Each row has a name. Each question is about the rows just above it. Places in a row count from 0.

Columns, left to right: Q B E L U
[ 24 -19  27 -10  22] -> (69)
[-46  -1 -29  13   0] -> (126)
[-45  24  81 -57   6] -> (104)
[ 54 -23 -47  28 -23] -> (98)
[-22  24  81 -57   6] -> (123)
[-45  -1 -48  27 -22] -> (119)
[  0   6 -23   6 -22] is in which column, read top down? => U
[-19  -1  24] is in which column, read top down? => B
Which column holds [-1 24] top down? => B
Which column holds this, read top down? [24 -1] => B

Columns, left to right: A Z H X P N G F D
[-28 -14 -13  29  10  14 -37   9  -4] = (111)
[-55   7   0  30  17  21  10 -27  -5] = (75)
[-26 -24 -33  28  11 -11  15   0   9] = (23)
[ -4   9   0 -14   5   0 -22  16  -5] = (185)
[ 88 -10  32 -58 -12  58 -11 -62   0] = (7)
[  0  37  23   0  -5   0 -16   0   0] = (61)
[  8  -2   0   0   0  24 -11  41  32] = (99)
[  9 -39   0   0  27   0 -11 -65 -11] = (145)
[  0  37  23  25  -5   0 -16   0   0] = (46)
Where does [-28 -13 -13  29  10  14 -37   9  -4] differ from (111), and what was there? => 1, [-14]
[ 30  28 -14 -58] is in which column, read top down? => X
Which column holds [-27   0  16] top down? => F
Which value is in both (61) and (7)? => [0]
Which value is in both (75) and (99)? => [0]
Which column holds this, read top down? [-14 -58   0   0   0] => X
Changed (111): [-27 -14 -13  29  10  14 -37   9  -4]. Place and old value: => 0, [-28]

Columns, left to right: K J W V T
[-57  34 -18   5  20] -> (47)
[-57  34 -67 -16  40] -> (12)
[-57  34  26 -19   9] -> (57)
Changed (57): [-57  34  27 -19   9]. Place and old value: => 2, [26]
One entry of (47) was changed: [-57  33 -18   5  20]. Where, and from what? => 1, [34]

Columns, left to right: Pelim luz Bebef lasip zif Seni
[  5  10  -6  40 -13  -1]  (177)
[ 43 -42  21 -31  39  25]  (86)
[ 39   7  11 -37 -42  25]  (108)
[ 24  25  -1 -21 -28  -1]  (2)
[-32 -19  23  63  -2 -15]  (84)
[-32 -19  23  63  -2 -13]  (67)
[  6 -28  32 -14 -41  23]  (106)
[  8  13  17 -28 -21 -25]  (72)
[ -4   4 -27 -19  -7   9]  (188)
Shared by (106) and (2): => [-28]
Which value is in both (106) and (67)? => [23]
One entry of (177) was changed: [  6  10  -6  40 -13  -1]. Where, and from what? => 0, [5]
Which column holds [ 23 -25] top down? => Seni
Shared by (106) and (72): => [-28]

Columns, left to right: durug kiz Sedev goru filum tidi
[-27 -14  -7 -40   4   8] = (62)
[ 4 -1  0 -4 -7 12] = (39)
[ 16 -34 -27  34  73 -15] = (54)
[ -7  -5  12 -60  12   9] = (22)
[  0 -27  12] is in which column, read top down? => Sedev
Shared by (62) and (54): => [-27]
Whose row is [ 16 -34 -27  34  73 -15]? => (54)

Columns, left to right: Tuvu denad mobim Pepi Rinif nem Fudu Tabaf babo nesak
[-58  -2 -11 -34  -2  27 -24  -3  -3  26]  (134)
[ 44  -2 -14  33  -3 -11  15  -2  -2 -39]  (38)
[-58  -2 -11 -34  -2  27 -24  -3  -4 -26]  (41)
[-83  -1  23 -60  -3  -5 -38  -2  -3  26]  (79)
Which column holds this, read top down? [-39 -26  26] => nesak
One entry of (41) was changed: [-58  -2 -11 -34  -2  27 -24  -3  -5 -26]. Where, and from what? => 8, [-4]

Columns, left to right: R Y M C
[-42  74  -2   6]  (103)
[-42  74 -13   1]  (94)
[-1 -1  0  4]  (26)
[-4  5 -1  0]  (154)
[-11  -3   2   0]  (95)
[0 3 0 9]  (14)
Shared by (26) and (95): => [0]
Changed (95): [-10  -3   2   0]. Place and old value: => 0, [-11]

